Each row has a class, written after it.
[ 27  42  38  -2 -38  51 -61   0  10  36   6  31  19  69   4 -19  18  16
  -3  31  35   7 -15  16  -8 -13 -15 -36   2  -2  -5 -34]
j_780
[ 10 102 -13  -1  -6   9  50   5   2 -12 -27  -3  21  42  12  22  29 -27
   4 -25  13 -39  12   6  -4   2 -28 -11  29 -18  27 -13]
j_320
[  9  86   8  -7  32  -4   4 -27 -11 -18 -36  -7  14  32  14  60   7 -15
  69  -8   4 -42  41 -13  -3   2  12  14  30 -10  59 -11]
j_947
[ 22  42  32 -33 -16  45 -83  11   6   8  12  30  18  63  -9  -1  20  42
  -7  41  37 -24 -36  18 -16  30   7 -72  17  -1 -32 -33]
j_41
[ 22  84   4   1  32  -8  28  -2  27 -39 -40   2  28  11   9  32  12  -1
 -14 -41  10 -52  39  -1  -8 -14  -5   6  20 -29  -1  -1]
j_41
[-13 109  -2  -6 -11  21  18  -3  -7  -7  -6   2   4  49   4  36  35  11
  46  -3   9 -16  16 -12  14  10 -14 -14  15  -4  51 -12]
j_41
[-10  77 -12 -19  -3   7  34  19  -5   0   1   9   7  40   5  43   4 -17
  35  -6   5 -20   5  -5  13  18 -35 -13  33   0  58 -17]
j_947
[-27  44   3  19  52 -64 -12 -11  13 -46 -36 -23  22 -15   2  67 -22  15
  32   9   8   3  44  42   3 -32  39   1  23   5 -48  -1]
j_780
[ 16  72   8  -7  44 -19  51 -12  30 -48 -54 -15  25  18   8  29  -4 -58
  58 -74   5 -73  48 -27  -1  -2   3  10  29 -16  82   3]
j_443
[-26  73 -16  13  -3 -29 -19   1 -26 -11  -4   2  18   9  19  19  17  40
  31  76  18 -20  47   1  -5 -14  37 -38  39  -7  18 -22]
j_813
[-11  39   9  12  21 -27  -8 -19 -16   2 -31 -26  13 -25   4  37 -19  -2
  32  29   5 -24  49  -1  15 -39  27  -7  21   6  -8 -13]
j_443
[ -1  45  38 -13 -30  39 -60  14  21  18  41  28  17  75   4   4 -21  30
  -2  33  45  14 -17  18  -5  17   7 -62  17  11 -38 -32]
j_443
[ 28  68  17 -18  19  20  55 -19  20  -8 -35   6   8  21  10  43  10  23
  38 -16  23 -40  51 -15  -3   5  -1  -2  32 -12  41 -16]
j_41
[ 14  68  14   4  12  -6  33   1  19 -31 -51 -11   8  43  11  54  11   3
   6  -1   4 -19  26 -16  22 -23  21   6  32 -18  43   2]
j_775
[-27  39   3  -8  35 -49 -43  19  12 -20 -25 -27  16  11  -6  11 -11  -5
  14   8  -5 -22  -5  35  20 -24  12  -5  33   0 -22 -19]
j_775
[ -3  98  -7   6  18  -4 105 -32  20 -11 -50 -18  28 -12   9  47  -7 -43
  30 -43  -2 -40  78 -13   6 -25  -1 -16  15   1  18  14]
j_556
[ 12  26   9  -9 -15  46 -65 -22 -20  16  25  39  -2  52  23  12 -18  30
   0   4  44  11  -1   3 -31  24   6 -44 -27  11 -41 -28]
j_320
[ -9  53 -16  13  20 -26 -16   9  -6 -26 -28  -3  12  -6   4  33   0   9
 -11   6  19 -33  24  20   2  -7  24 -39  20   0 -38 -15]
j_320
[ -5  79  -5   0  35  10  25 -63   7 -17 -49  -6  27  -3  26  76 -33   0
  53 -42  -6 -41  74   3 -25  -1   5 -23 -16  -2 -10  15]
j_488
[-20  47  -5  18  33 -32 -17  -3  -1 -32 -37  -7  16  -9   8  30 -11  12
   3   4  -1 -21  24  32 -14  -9  39 -34   3  -4 -41   1]
j_488
[ -6  25  14 -21 -43  31 -46 -24   5  23  33  25  10  56  -5  -2 -11   5
   3  43  26 -10  -2  19 -42  17 -11 -55  -8  24 -65 -27]
j_780
[ 26  81   3  22  29  -9  29 -30 -11 -46 -68  -1  11  37   7  78  34 -15
   2 -21 -10 -52   4  -4  -8 -12  21   6  40   2  34 -19]
j_443
[ 37  -7  22 -12  24  16 -47 -31   3   2  15  47   1  -7 -23  14  10  38
  -9  13  -2 -13 -17  14 -36  12  29 -23 -17  -9 -78 -39]
j_947
[ 10  57   1  -6   7  16  71 -13  34 -12 -79   3 -12  44  15  41  -9 -32
   5 -48  -6 -49  31   0 -20  -4  -2  -4   7   1   8 -12]
j_775
[ 17   1  24  -7 -62  54 -51   6  53  17  37  44  18  67   6 -22 -14  15
 -57  22  31  15 -16  15 -22  10   8 -63   4  17 -75 -25]
j_780
[ 10  20 -17   4  10 -14   0  20  26  -2 -36   8   9  -3  14 -11   7   7
 -36  13   3 -45  23   7  18 -19  22  -2  45  -8  17 -17]
j_279
[  3  48  30 -19 -23  50 -61  -2  38   6  32  27  36  53  16 -13 -31   4
  -3  12  37  -8  12   1 -15   4   6 -60  27  10  -6 -12]
j_556
[ 17  55  -1 -25  13   3  20  -8 -19  13 -29 -12   1  32 -12  29  43   9
  12   3  -6 -19  -4 -17  23   4 -13  24  34   7  47   2]
j_41
[ 27  53  15   0 -62  54 -23  21  25  52   2  49  30  55   4 -43  14 -18
 -30  35  22 -39  -3  -9  13   7   4 -85  18  -2   5 -34]
j_947
[ 13  82   0   5   7  -3  42  22   6   2 -48  -1   2  65  17  26  45 -19
   7 -14  16 -18  -6  10  -2 -26 -16  15  47 -16  34 -19]
j_320
[  6  63  13  13   9  17  55  -5   9 -21 -40   7   8  21  17  49   5  33
  -5 -18  -1  -7  29   9 -16  -1  16 -27   8  -9  17 -13]
j_780
[-34  60 -23   6  61 -58 -30  -6  -1 -50 -36  -9   7  -7  14  50 -24  -4
  20   6  -1 -21  31  48  -9 -44  13  24  29   5 -10 -34]
j_279
[ 19  94   4   0   1  15  45 -12  22 -23 -68   4   8  66  10  46  32 -23
  44 -33  10 -50  31 -10   0   1  -7   2  23  -7  77  -8]
j_780
[  4  80   3  -8  24   2  39 -35  -8 -22 -29 -18  18  -5   6  46   4  -1
  47 -10  -3 -35  55  -8 -10 -10   1 -10  14 -10  41  -5]
j_488
[ 10  57  15 -41 -36  48 -91 -13   0  18  45  32  16  68   9 -17  20  59
  35  68  31 -47  -1  -4 -35  23  -9 -45  15 -18  10 -64]
j_813
[ -7 114 -10  19 -27  16  34 -11   3   4 -22   2  40  33  20  13  12 -40
  -6  -2  -4 -24  49 -14   1 -34 -14 -26  36   7  49 -11]
j_813
[-48  40  14 -13  18 -27 -15  33 -19 -11  -7 -26 -23  19  -3  -2  -7  36
  35  34   2  31  -2  20  -2 -20   7  16   1  -7  30 -24]
j_41
[ 26  20   0 -27 -12  14 -27   2  13  -5  32  26  16  30   5 -11  -4  33
 -34  24  27 -20 -10   9 -23  17  -9 -15  21 -13 -42 -36]
j_443
[-49  72 -10   4  47 -51  -7  22 -18 -64 -12 -30   1 -19  11  36 -16   0
  25  15  -6   3  31  22   8 -24  59  11  30  -4  -7 -18]
j_556
[ -3  96 -15  -8  -7  30  49  -7  32   7 -69   4  19  45  28  19  -7 -48
  40 -39  -1 -48  56  -6  -6  -1 -22  -6  47  11  89  -7]
j_813
[-16  66 -13  -2  -9   1  27  32  -8 -22 -16  -1   5  40  26  41   2 -13
  12  -7  19   1  27 -13   4   6 -10 -13  17  -6  43  23]
j_780
[  3  22 -14  -9  62 -47 -68  -7 -24 -15 -19  -8   8 -45  -2  39  -3  50
 -12  19  -4 -49  40  -5   3 -44   8  19  28  -2  -9 -30]
j_813
[-24  54   1 -11 -42  34 -38   6   7   9  34  34   9  67  23 -14 -24  -9
  15   5  31  -9  14   9 -29  34 -12 -47 -14  11 -18 -15]
j_780
[  3 106  13 -10 -14  18  24   8  24  -2 -34 -15  30  53  12   7   9 -39
  26 -13  -5 -40  38 -31  14 -16   5 -19  14 -25  80  -2]
j_947
[-32  56  -5 -12  34 -52 -39  35  16 -30 -11 -21  11 -13 -14  12  -2  27
   7  26   3 -26  10  37  16 -27  11   5  23 -20 -47 -27]
j_41
[ 29  -1  15 -23  -3  33 -45 -43  41   6  17  51  22  21   4   0 -22  12
 -12   5  27 -19  19   7 -45  10  18 -43   8  18 -87 -24]
j_41
[  0  22  -4 -28 -52  23 -26  19  18  12  53  19  11  37  -4   2 -10 -11
 -41  42   7  -7 -12 -11   3   6   3 -46   0   1 -66 -29]
j_947
[-19  33 -17 -13  59 -45 -37 -45 -27 -29 -16  -4  24 -32   8  69 -32  26
   8  35 -10 -54  37  27 -35 -15  27 -24   0   2 -72 -17]
j_279
[-12  75   4  -2  -5   7  33   7  12 -35  -3  -8  11  40  11  17  -3 -11
   8 -18 -10   9   9 -14  -1 -18  -6  16  15 -19  71 -11]
j_320
[ 11  45  11 -23 -42  47 -57 -33  26  37  27  33  42  46  15 -21 -17  -8
  25  41  32 -35  28  -3 -24  16  11 -73  26  11 -43 -18]
j_443
[ 33  89  11  27  21  -5  39 -20  21  -8 -65   6  13  41   6  53  44  -1
   4 -28  12 -33  31   7   7 -42   7   8  30  -5  14 -34]
j_813
[ 25  51   1  27  34 -10  39 -15  43 -50 -71  -1  15  11  11  68  18 -22
   8 -61  10 -21  36  14   7 -25   8  10  45   8  21   0]
j_780
[-24  44   1 -17  41 -37 -25   3  17  12 -44 -21  10   9   4  23 -29  -7
  34  11   0 -22  34  29   9 -50  -3  18  39  14  -2 -18]
j_488
[ 17  62  -5  -8  13  14 -14  15  13 -17 -59 -21  19   0 -10  27  36 -21
 -10 -25  -6 -56  -9   3  17 -24 -31 -12  25 -17  27   9]
j_556
[ 16  34   5 -10 -38  51 -46 -47  16  11   3  21  30  46  15  23 -21   1
   2  36  30 -16  13  25 -29  26  -3 -56  35  33 -36 -13]
j_488
[ 19  52   7  -4 -17  20 -41 -23   5  15  17  41  26  40   0   5   4  22
  -6  44  27 -26  -1  30 -32  14   2 -58  15   2 -58 -47]
j_947
[ 11  74  -2  18  25  -1  11 -30   5 -23 -60   7   9  29  22  62  17  -9
  53 -26   2 -49  33  -3 -15  -8   8  -6   5 -17  34 -12]
j_947
[ 24  23  25 -27 -33  43 -62  17  58  14   6  37  14  89  -6 -33  12  13
 -21   5  24   0 -35  21 -10  17   1 -25  15   1 -19 -24]
j_780
[ 27  35  27 -10 -37  47 -60  -8  23  34  22  40  34  63   3 -29   0 -14
 -13  16  37 -10 -13   5  -8   1   8 -67   6   7 -37 -31]
j_320
[ 24  77   4  -9   1   9  51 -20  17  -5 -50   3  11  71  25  15  21 -36
  28 -29   6 -49  31 -32  -5 -19 -18  14  34  -8  87 -10]
j_775
[-36  36  -5  -4  68 -77 -13  -3  -6 -54 -14 -37  12 -37  12  55 -39  42
  12  26  -2 -32  52   7  -3 -49  33  27  20 -18 -22 -12]
j_556
[-21  58  -1   8  52 -56 -24   5 -14 -60 -32 -23  14 -22   3  53  -7  32
  31  23  18 -26  42  37 -13 -15  28 -12  27 -11 -14 -16]
j_780
[ 20  81  13   0  36 -18  35  -1  20 -10 -61  -8  24  34  12  26  14 -32
  33 -28  12 -48  38  -1  19 -27  -2   9  57  -9  55  -9]
j_775
[-25  53 -24 -19   4  -6 -31  17  -1  22 -34 -10   8  -9  -4  12 -19 -30
   7  22  -4 -29  23  29  16 -18  -4 -36  44  32 -14 -35]
j_947
[ 36  25   2  -4 -30  32 -56  -5  28  15  -4  47  20  65  10 -18  18  13
 -51  19  20 -48 -13   7 -24  19  12 -32  27   6 -40 -35]
j_813
[  9  73  -8  -9  32 -14  24   2   1 -23 -38   0  21  14  12  42  12 -27
  34 -32   0 -53  33 -24  15 -14  -9  -4  16 -20  58  12]
j_488
[ -5  56  28  15 -31  28 -18  13  42 -12  26  31   6  59  -2  -2   6  10
 -16  13  50  32 -12  40 -14 -13  19 -66   6  11 -73 -41]
j_556
[ 27  73 -11  18   4  -8  25  -1  13 -25 -44   2  22  28  -3  34  48 -20
 -50   3 -22 -31 -15  13  27 -32   5  31  40 -17  14 -13]
j_279
[ -2  87   4 -12 -12  24  30  -2  16   3 -32  -6  -3  64  18  36  13 -17
  50  -2   6 -10  30 -18   7 -16   0   0  34   2  80 -27]
j_947
[ 32  23  16 -44 -25  62 -33 -25  22  48   7  39  12  34   5  -5 -19  30
  -1  14  36 -65  19   2 -24  30 -29 -53   5  12 -43 -47]
j_41
